Each row has a class, written after it.
[-541 -249  104  -28  234  110    4 -285  322  -72  283  104 -195   25
  -94  -88  165  -18  253   -6  263  263  218  -24  362   -5  160   94
  191  428 -170   -8 -240   57  449  195  505  310] : vuke
[-211  172   -9  -57  169  112  298   32   17   51  110  118   -1  187
   56 -157  404 -329   11   29  -27   45 -244  327 -134 -112  114 -166
 -186   38  136  176  -95  123  -48 -424 -149   13] : Vuk
[-446 -336  -65 -113   30 -129   53  -87    5  -90  343  192 -173 -120
  -44  108 -234   66  -45  -84  133  130  498 -187  535   -9  276  172
  156  305 -342 -189 -180  123  356  424  342   29] : zud
[-297 -195   82  -59  176   55  123  186   64  215  329  118   71  175
 -107 -141   28 -255 -553  -58 -167 -192  231  224   48   81 -517 -148
  -97   23   82   98  329 -318 -111 -426 -134  160] : pab
[-303  -24  109 -149  102   20  249  226   11  259  303  223 -114   44
   45  183    3 -266 -451   24  -39  -43  238  286  265  158 -257    3
 -111 -208  148  126  306   18   91 -264 -171  180] : Ronis
[-209  161   15  107  181  211  328   89   31  175  164  -40   70  127
   96   51  543 -475   39  172 -114  128  -89  297 -253  -56  367  -10
 -262   24  342  137  102  224  -73 -594 -349  219] : vuke
[-158  148  110  -44    9  118  227  128  -29  205  270  127 -166  104
  102   39  147 -391   41  122 -139   -7 -149  243    2  -15  240    4
 -260   24  113  243   39  298  -45 -431 -408  -51] : Vuk
[-488 -242  246 -177  269  131  232  505   48  278  235  259  148  191
 -138  105  206 -246 -454  173  -44 -166  286  418  257   10 -431 -113
  -74   36  139  118  273 -190  -81 -524 -446  444] : Vuk
[-174  145  118  -39   78  174  257  121   45  243  266   96  -67  214
   -8 -141  277 -293   47  100 -123   80 -339  268  -64  -13  133 -118
 -216   92  131  197   23  172 -201 -467 -397 -106] : dola
[-225 -194 -342   -3   93 -141  147 -129  101 -101  -44   11  102 -126
  -11   36   98   62 -109   -9  142  136  256 -115  252   44  135   93
  125   39  -38 -135  -34 -218  322  257  337  351] : zud
[-227 -164  125  -14  173   73  203  -46  197    2   17   81  160  165
   25  160  366 -124  -11  -67 -145  -70  -30   24    3 -109 -441  -55
   62   -3  268   60  179 -110  -73 -506 -167  349] : gal
[ 101  228  376   45   -5  274  154 -113  -66    6  384  134 -425   -5
  180  -37  182 -439   28   51 -228  200 -246  187 -287   94  191   24
 -115   45  -74  246  -71  637   13 -283 -208  -25] : Ronis
[-169  -66  130  -48  215  133  170  266   53  144  226   53  162  230
  -95  139  160 -159 -420  -34 -109 -118  244  174  109   18 -608 -108
  -92 -107  221  101  414 -296 -161 -413 -202  390] : Sifaz
[-523 -188   30 -109  287    1  197  453 -113  225   41  145  132  167
 -181  -46  210 -171 -449  215  -59   52  447  311  286   31 -297 -177
 -169 -318  127   37  239  -82  363 -257 -205  333] : zud
[-531 -359   49  -58   38  173   33  361  117  405  271  111  106  234
   22   92   55 -196 -384   37  -10 -158  226  279  339  159 -400 -109
 -152  -72  177  159  275 -228  -36 -464  -72  293] : Nafov
[-187  161  -87  -63  172    6  240  139  -35  169   54   58 -208  169
  -39 -142  229 -393 -231  147 -151 -111 -222  397 -267    7   98 -111
 -222  -46  193  259   29  203  -31 -566 -286 -159] : pab
[-151  194  -45  -81  171  -41  346    3 -135  192  -33  175   81  135
  -54 -215  415 -153 -138   89   -3  108 -316  347  -93   -7   42 -267
 -380 -323  157  222  -81  146  -32 -324 -198 -286] : Ronis
[-357 -140   23 -106  199  108  158  315  163  171  184   52   63  182
  -80  100   72 -228 -179  138 -167  -37  229  280  316   38 -213  -44
    0  -15  139  -66  248 -117    6 -346 -256  362] : dola
[-263  101   76    5   17   86  155  187  -29  385  248   55 -233  178
  -92 -153  284 -240 -154  193 -137  -59 -379  404  -25   65  112 -188
 -311  -35   24  267  156  180 -142 -635 -422  -23] : dola
[-144 -415  213   15  -30  102  112  105  -85  -24   52  164  356  112
    1   46  197 -110 -284 -131  197  -25  102  -42   -3   53 -417  -60
   57 -105   77   60  -35 -206 -240  -80  130  297] : dola
[-129 -251 -149 -258 -238 -394  385  298 -251  142 -125  275  100 -206
  173   65  -70  -55 -130   93 -442 -357  231  -11   73  -13  226   32
  -47   81  164  -18  144  117  298 -396 -621    7] : Ronis
[-244  -91  -57    0   80   23   -9  -94   83  -72  141   73 -169  -27
 -188  -66 -176  -75  209   47   91  148  228 -296  335  -83  115  139
   84  204 -242 -116 -103  -17  152  324  156  189] : Ronis
[-193 -112 -105 -310 -164 -335  501  339 -192  207  118  291  160  -94
  200  -77  -49  -57 -287  132 -549 -258  127  213  143   73  169 -126
  -80   86  148   24  283  141  149 -433 -712 -120] : dola
[-434 -243  -48   31  112   67   88 -213  317 -172  369   93 -178    3
 -118  -72  -45   28    3  104  331  186  243 -102  382   30   50  165
  258  407 -318   58 -162    3  191  305  528  291] : zud
[-270 -190 -139 -255  -79 -344  373  302 -226  150 -156  305  -51 -182
  202  -51  112  -82 -351  160 -372 -210  127  132   31    5  260 -155
   -6   18  171   49  182  227  260 -430 -617  -30] : Vuk
[ -37 -281  201  170  -68  182  -45 -169 -463  125  368   39  484  540
  -72 -317    5  254   10 -247  421   38 -151 -130 -136 -129 -122 -269
 -277  185 -165   44 -476 -199 -516  318  647  -92] : gal
[-199  -81 -201 -277 -268 -449  732  -82  -54   50  174  302 -146 -199
  318   56  178  -81 -195  -21 -406 -164  -18  -21  126  118  199  -94
  100  -22  312   -4  243  213  671 -333 -301   99] : Vuk
[-358  -93 -309 -278   10 -299  594   84 -183  128  161  224  -39 -140
  411   66   91  -45 -337   59 -445 -127  151  192  103  253  349  -79
   54   -4  203 -128  107  363  733 -203 -277 -142] : Nafov
[-376 -118  221  -90  208  189   45  671    3  217   29  198   65  241
  -51  352   89 -303 -385  319   63  -45  490  470  222  -37 -158   43
  -39  -56  187  170  223   60 -123 -400 -486  292] : vuke
[-264 -163   59  -41 -122   45    3 -155  -73  -54  -65  130  260   64
  -62  -88 -248  236  294 -205  101   62  290 -395  314  -44  -94  200
   13  265 -269 -120 -189 -180  242  499  208   43] : Nafov
[-478   62 -100 -117   22 -150  321  -66   89   45  203   24  299 -194
  -89  409  194  353  899  126  252  216  433 -311  496 -235  417  250
 -153   -4   53 -204 -174  346  654  458   51   69] : pab
[-414 -184   -7   44  176  121  135  -32  -42 -247  403   90   58  100
  -70  143  -68 -182  -12  -26  -42   43  495   63  248 -208  138  243
  268  314  -53 -182 -128  -35  206   97  421  254] : pab
[  40  195  245  -69  -33 -191   15  125   28  145  100   40  -14   62
   88  248 -321  -26  241  182 -508 -552 -112   90 -238  173  182  239
  342   51 -147 -155  214  264 -255 -316 -670 -107] : Ronis
[-354 -148 -169 -275    6 -268  530  163  -18   78  317  206 -360 -175
  216   33    7 -182 -408  198 -440 -248  208  314  183   90  388   11
   94  309  191   50  254  290  498 -549 -402  -31] : Nafov
[ 149 -412 -210 -239  -54 -405  324  170 -159 -112 -350  183  250 -124
  371 -105  267  -92  -99  -67   16 -150  -75 -161 -174  -41  271 -290
  186   -3   67 -192 -245   65  -97 -137 -420   73] : zud
[-216   19 -120  -68  -86 -121  142 -208 -106  182  344   80 -572  -68
  151   89 -301 -226   43  -26  -62  408  394 -220  432   72  591  201
  -80  -29  234  -19  105  297  733  372  295  113] : pab
[-303  -84   50  -25  202  134  129  300   47  129  151  126   -8   63
 -105   94  108 -210 -620  191 -141 -140  262  330   70  -40 -452  -65
  -49 -155  188  189  358 -192  -22 -508 -163  336] : Sifaz
[-261 -221   95 -161  -25  -38  144  364 -116  215 -224  210  254  108
  -41   32  206  -66 -297  -19   48   39  296  228  125   19 -247  -99
 -188 -249  156   50   78 -155  181 -183 -164  341] : zud
[-288 -295  106  -88 -104  -54 -143   84  174  151  220  102 -122 -155
 -168  -70 -273  195  300    8  144   89  294 -375  476  -98  240  151
   31  249 -320  -58  -83   15  108  303   73  132] : Nafov
[-396  -89   26  -97  136   37  345  153  -82   99  234  127  113   89
    1  130  133 -156 -373    3 -190  -47  148  214  210   62 -229  -72
    4 -174  145  -72  209  -11  113 -254  -60  244] : Nafov
[-403  -62 -144 -151  -46 -125  143  -33  120  -60  112  162 -198 -174
  -30  141 -101  -33   42   84   40  193  262  -78  393    9  318  178
   56  117 -158  -92  -40  255  285  235  115   76] : Sifaz
[  17  117  212  -54 -206  118  330  382 -167  124  124   18  167  111
 -135 -264  369  -61  173  238   32    1 -280  108 -245 -171   11 -259
 -285  -61  166  196  -45  159 -128 -362 -407  -25] : Sifaz
[-317  -77 -257  -63  144  -53  365 -135    8  -90  108   72 -111    8
   76  174   82 -221  216  -12  -49  249  277 -218  336 -187  501  121
   45  -18   70 -320 -188  207  492  171  125  303] : Nafov
[-147  285   96  -22  161  171  305  179   20  196  250   37  -81  210
   -3  -15  402 -381   37  185 -109   91 -207  487 -120  -21  240  -37
 -310  -34  201  231   72  259   -5 -562 -390   18] : dola
[-228 -250   70 -190 -184 -232  197  422 -305  341  150  150  108 -112
  182  -99  -96   99 -139  111 -365 -322  116   -6   23  143  176  -95
  -40   48   15   60  214  184  167 -238 -531   -6] : gal
[-370 -205  176  -90   32   41  195  169   13  205  286  189   94   94
 -108  -83   23  -80 -493  115 -251  -74  103  305  203  245 -413 -122
  -99  -59   25  201  311  -18  -76 -335 -175   21] : dola
[-299  174  117 -109   40  116  373  -69  -54  180  305  181    0   67
  200 -119  223 -220  155   35  -95  141 -247  195   16  -12  214 -112
 -168  -36  165  198  -78  329   82 -196 -108  -81] : dola
[-135   77  271  -81 -161   56   45  253  -46  381  258  139 -268  125
 -149 -348  -90 -227  -69  243  -68   38 -106  233  -92   50  131 -107
 -463   -6 -107  355    3  394 -111 -313 -416 -365] : pab
[-163 -263 -106 -264   27 -357  301  185  -58   55  322  239  -88 -176
  264  256 -289 -187 -140   83 -592 -435  380  -38   81   39  313  188
  126  294   49  -10  175  269  307 -353 -526   -7] : gal
[-498 -171 -136  -34  416  127  109  334   47  166   86   58  567  358
  -79  160  230 -328 -155 -231 -289 -287  472   39  -65 -224 -595   90
 -149  210  499  -75  332 -635  135 -691 -158  468] : Sifaz
[-276 -290 -138 -247  -36 -283  258  536 -186  262  204  216 -100   48
  112  -22 -132 -247 -422  164 -383 -357  248  207  115   95  232  -50
  -24  169  110   46  241   33  225 -481 -598  -26] : gal
[  10  252  152  -12  176  142  235  149  -75  202  230  -27  -17  104
  -25 -107  261 -277   62  126 -116   79 -282  270  -61  -58  224 -122
 -328 -230   44  166   17  255 -245 -367 -370   -4] : Nafov
[-524 -431 -123 -298 -128 -258  320  376 -433  197  164  396  107   13
  205 -212 -115 -274 -189   93 -181  -44  312   -3  298   12  341 -231
 -173   69 -199 -179 -192  318  399   17 -337  127] : dola
[-425 -268  -81 -129  188  -15  229  308  -36   70   94  185   -1  120
  -97  142   75 -271 -608  147  -58   12  307  302  313  119 -271  -84
  -83 -227   47   -3  137   29  150 -239  -54  275] : Nafov
[-230 -202 -206 -246  -21 -364  468  191 -220  137  -59  177  190 -128
  332   56   62  -51 -188  -32 -427 -375  220   39   25   20  209  -57
   14   77  267  -39  152  120  374 -416 -469   25] : vuke
[-185 -308 -128 -353 -245 -445  451   -2 -282   93  -60  320  331 -281
  451  -79   32  131 -169 -245 -375 -293   54  -60   19   85  170 -167
   -9  104   40  -85   35  104  154 -140 -340  -95] : gal
[-347 -163  104 -132  166   65  186  325   92  230  313  195   69   57
  -85   80   -3 -172 -390  166 -196  -87  243  238  304   96 -292  -93
  -21  -92   87  158  329  -93 -119 -288 -307  214] : dola
[-390 -346 -116 -245 -414 -388  186  335 -422  237   86  353  133 -210
  280  109 -532 -131 -155  147 -444 -426  299 -220  172  176  294   83
   38   59  -67  -54  105  257  228   20 -452    9] : Vuk
[-113  106  119  -28 -154  151    9  560  -62  326  -93  150   82  180
 -160 -322  231 -318 -112  156   88  -62 -226  216 -273 -257  -56 -187
 -368 -131   86  281   22 -155 -308 -574 -497   35] : Sifaz
[-360 -313   30    0   -9   30  -62  -59   99   -4   79   86  -70   11
 -110   91 -127  149  271   55  340  180  363 -363  469  -75  110  135
  145  183 -119    0 -169  -24  210  440  281  176] : zud
[-178 -101  -53 -174 -114 -343  453  -16 -253   60   54  301   42 -298
  364  142  -36  -53 -279  -21 -546 -353  101  -40  -94   74  150   29
  128  -31  133   12  233  333  131 -372 -457 -101] : Ronis
[-410 -172  278  -87  131   28  107  393 -171  157   65  283  -71  261
 -177  153   72 -152 -404  177  255   85  321  139  320  -73 -288 -113
  -85 -320  -87   73  118   92  -42  -36 -265  238] : gal
[-434  -97   -2  -54  121  -37  121 -204  161  -17  252  136 -153 -112
  -51  156  -87   94  177   38  -14  128  267 -166  456 -118  241  227
  145  268  -91  -78   14   97  276  133  125  137] : Nafov
[ -75  110    0  -47  139   17  411 -114 -153   56   42   24   47   68
   94    8  318 -238  104   53 -250   35 -159  239  -95 -100  251  -96
 -273 -192  183   83 -126  389    5 -354 -232  -49] : pab
[ -55   63  126  -64  -10   10   24  185   -7  281  325  132   -9   54
  -36 -214   67 -255  -37  -40 -215 -214 -275  110 -201  -69   -3 -105
 -293  281   22  267  122  -35 -358 -573 -450 -158] : Vuk
[-278 -344  214 -120  212  149  275  170 -140  -18    9   65  330  108
   32  178  402 -110   61   29  149  113  202   43  134   85 -288 -149
  -48 -174  247  -30 -114  140  169    2  -19  407] : dola
[-350 -140  -86 -254   29 -294  429  187   53  128   49  222  -46 -221
  246   49   28 -185 -196  221 -446 -284   46  127  105   71  162   80
   87  221  233  117  334  220  187 -641 -686   56] : Nafov
[-266  -80 -140 -284  -54 -364  460  208 -208   92  -51  282 -111 -136
  203  -74   81  -11 -227  185 -428 -222   17  123   86  -75  249 -174
   17   37  164   98  154  322  276 -467 -581 -152] : Sifaz
[-363 -243  -17  -86   67    9  243  172  -11    1  -12  142  162   15
   84  175  256 -307 -371  -13   -5   37  173  135  174   22 -305  -94
  -34  -48  228    1  178   -1  -58 -339 -132  332] : vuke
[-355 -259  108 -134  268   -2  122  189 -320   48  -41  170  493  189
   32  -36  154  169 -187  -53  -61   78  275  165  250   -3 -346 -248
  -36 -327   18  -65  -80  -20  161  159  182  221] : gal
[-358 -203   77 -130 -720  -82  165  141  -26  417  367  288   41  -96
  212  266 -437  -32  -91  -99 -187 -170  429 -160   65  246   72  288
  -70   24  -14 -221  101   28  690  135   19  205] : zud
[-348    3   25  -33  165  172  200  218  -30  151  250   86 -138  157
  -76 -358  316 -517 -186  135 -268  -55 -192  459 -308  -38  192 -137
 -275  332   -7  206  -63  242 -137 -718 -357 -118] : pab
[-253 -172 -198 -262  -82 -361  408  303 -267  133 -115  257   84 -162
  218  -66   30  -67 -407  112 -329 -306   74  146   44   48  108 -128
  -97  -46   97   79  160  182  211 -435 -547 -101] : Nafov
[-201 -177  149 -141    7  -11  178  428 -148  313   61  200  186  -28
  -52    1  131   -3 -447   31   85  -77  213  168  172  129 -354 -194
 -104 -357  120  133  264 -193  -69 -106 -177  320] : Ronis
[-169 -155  154   38  268  264  110  248   15  241  261   81  -25  337
 -140   74  -11 -262 -389   20 -171 -152  260  140   92  -36 -498  -56
 -108  -94  246  201  232 -196 -177 -445 -114  252] : Ronis
